Here is a tiny trained network, its code and every weight. The questions are about switching its units off for an input and a class, where a switched-off unit gives its printed mean instead of its output.

import numpy as np


def w(rows, s, z=0):
    codes = np.array(rows[::2]) - 128.0
    scale = np.full(codes.shape[1], s)
    scale[-1] = z or s
    return codes * scale


def f(y):
    return np.maximum(y, 0)


def log_softmax(a):
    a = a - a.max(-1, keepdims=True)
    return a - np.log(np.exp(a).sum(-1, keepdims=True))


def net(x, mask):
    res = np.array(x, float).reshape(1, 6) / 4 @ E
    y = f(res @ A[0][:, :-1].T + A[0][:, -1])
    res = res + np.where(mask, y, B[0][:, -1]) @ B[0][:, :-1]
    return log_softmax(res[-1] @ U[:, :-1].T + U[:, -1])


A, B = {}, {}
E = w([
[189,122,162,120,62,58,69,137,169,206,174,39],'x0',
[92,137,99,167,173,176,138,254,58,190,164,94],'x1',
[139,137,128,129,124,140,118,124,119,125,129,127],'x2',
[127,137,132,127,128,127,130,119,117,134,126,128],'x3',
[134,136,124,132,124,133,122,119,119,129,123,124],'x4',
[176,32,208,177,91,127,182,112,48,125,192,165],'x5',
],0.016)
A[0] = w([
[94,186,61,141,196,181,109,252,116,196,126,58,160],'n0',
[182,81,165,98,104,129,144,39,139,73,139,156,158],'n1',
[87,102,79,148,197,200,186,129,56,70,104,233,229],'n2',
[176,79,209,168,111,88,120,124,119,178,184,70,31],'n3',
[176,68,218,117,64,89,185,35,127,82,128,195,122],'n4',
[159,7,194,201,96,106,192,105,48,115,193,156,138],'n5',
[101,148,85,109,148,163,139,199,106,124,127,72,130],'n6',
[137,164,152,103,93,50,59,90,217,177,138,41,188],'n7',
[89,190,105,127,166,123,163,76,166,67,90,200,247],'n8',
[167,88,168,133,94,111,133,166,87,212,183,76,46],'n9',
[154,74,174,214,133,187,185,225,39,167,182,139,51],'n10',
[132,157,117,62,112,69,96,48,205,101,40,147,254],'n11',
[67,174,86,100,181,171,114,110,159,71,75,194,251],'n12',
],0.011,0.0095)
B[0] = w([
[61,122,9,135,198,91,57,233,81,180,129,89,249],'n0',
[127,77,190,185,188,122,65,83,153,65,177,177,196],'n1',
[29,160,221,68,198,198,165,127,153,46,57,197,252],'n2',
[176,66,131,115,67,83,90,127,92,195,109,102,194],'n3',
[86,69,202,198,197,64,56,54,76,100,177,151,216],'n4',
[135,83,245,103,84,83,101,71,28,114,111,203,240],'n5',
[84,76,58,140,159,166,118,192,142,163,146,148,187],'n6',
[217,99,101,175,98,158,138,153,149,217,204,28,228],'n7',
[121,125,85,181,151,176,158,73,193,34,88,137,223],'n8',
[153,109,102,96,46,50,102,185,55,150,140,125,197],'n9',
[107,193,184,39,53,141,217,205,39,146,87,196,228],'n10',
[213,167,77,178,77,170,212,45,211,121,179,88,235],'n11',
[87,162,71,163,169,118,182,111,223,85,75,164,235],'n12',
],0.011,0.032)
U = w([
[149,194,63,190,147,188,205,40,225,38,104,138,246],'0',
[253,157,83,193,79,168,154,63,208,202,224,29,109],'1',
[86,78,223,186,197,151,132,25,95,28,116,202,143],'2',
[213,46,196,193,87,55,44,45,75,194,195,94,101],'3',
[29,186,35,113,245,186,104,215,156,138,45,132,181],'4',
[115,138,27,147,148,125,41,229,78,239,211,10,73],'5',
[62,167,206,2,132,195,208,181,32,105,46,203,51],'6',
[192,112,145,41,11,72,125,201,18,230,118,124,47],'7',
],0.0091,0.011)

Each question gives the input, the list of numbers given to net, and the class t.
The units are the neurons (one row each of A and B). Each row of codes is followed by its name. A weight is (code - 128) times the scale printed after its matrix; where a second scale follows, it is the last column's (A, B and U).
mask holds one flag per neuron, in row order. A switched-off neuron (its flag False) gives its mean, the last column of its row in B, instead of its output. The means were averaged over made-up inputs and are rounded, as every weight is.
A unit's drop is (log p(t) with every unit on - log p(t) with that unit switched off) / (log p(t) with every unit on - log p(t) with every unit switched off).
The circuit of an input: a set's keep is (log p(t) with only the set's units on - log p(t) with every unit switched off) / (log p(t) with every unit on - log p(t) with every unit switched off). Starting from the 12 units with the biggest drops (on a tie, the unit counted first), units are removed one at a time, each time the one whose removal leaves the highest keep (on an exact tie, the one counted first), for as long as the keep stays at least 0.8.
circuit, biggest first: the units of the circuit, biggest drop first
unit that matters most: the unit with the biggest drop
k most important neurons: the k neurons with the biggest drops, biggest first
drop when u is switched off: that unit's drop, to one decimal
input [-2,8,-8,0,-8,2], class 6: circuit, biggest first => (n10)
input [0,-1,-4,7,-5,-7], class 0: 3 most important neurons => (n12; n8; n3)
input [-5,0,2,-8,2,0], class 0: 4 most important neurons => (n0; n5; n4; n10)
input [1,8,3,-3,0,-5], class 5: 3 most important neurons => (n2; n0; n8)
input [1,5,7,-8,8,0], class 5: 3 most important neurons => (n2; n12; n8)
input [-7,1,-7,6,5,-1], class 4: 3 most important neurons => (n11; n2; n5)
input [1,-6,-1,-4,1,1], class 3: 3 most important neurons => (n2; n4; n12)
input [6,-2,-7,8,-7,0], class 1: 2 most important neurons => (n5; n7)
input [-8,-1,7,5,7,0], class 0: 2 most important neurons => (n5; n12)
input [3,8,4,-1,-1,0], class 5: 2 most important neurons => (n0; n5)
input [5,-7,2,-8,6,1], class 3: 2 most important neurons => (n4; n1)
input [1,7,-7,5,-4,8], class 7: 2 most important neurons => (n9; n3)
input [8,-4,1,-1,7,0], class 1: drop when n7 is switched off => 0.8
input [2,7,2,6,7,2], class 7: unit that matters most => n10
input [-2,-2,-6,8,3,0], class 0: drop when n5 is switched off => 0.8
input [-4,1,-3,0,6,6], class 6: drop when n10 is switched off => 1.6
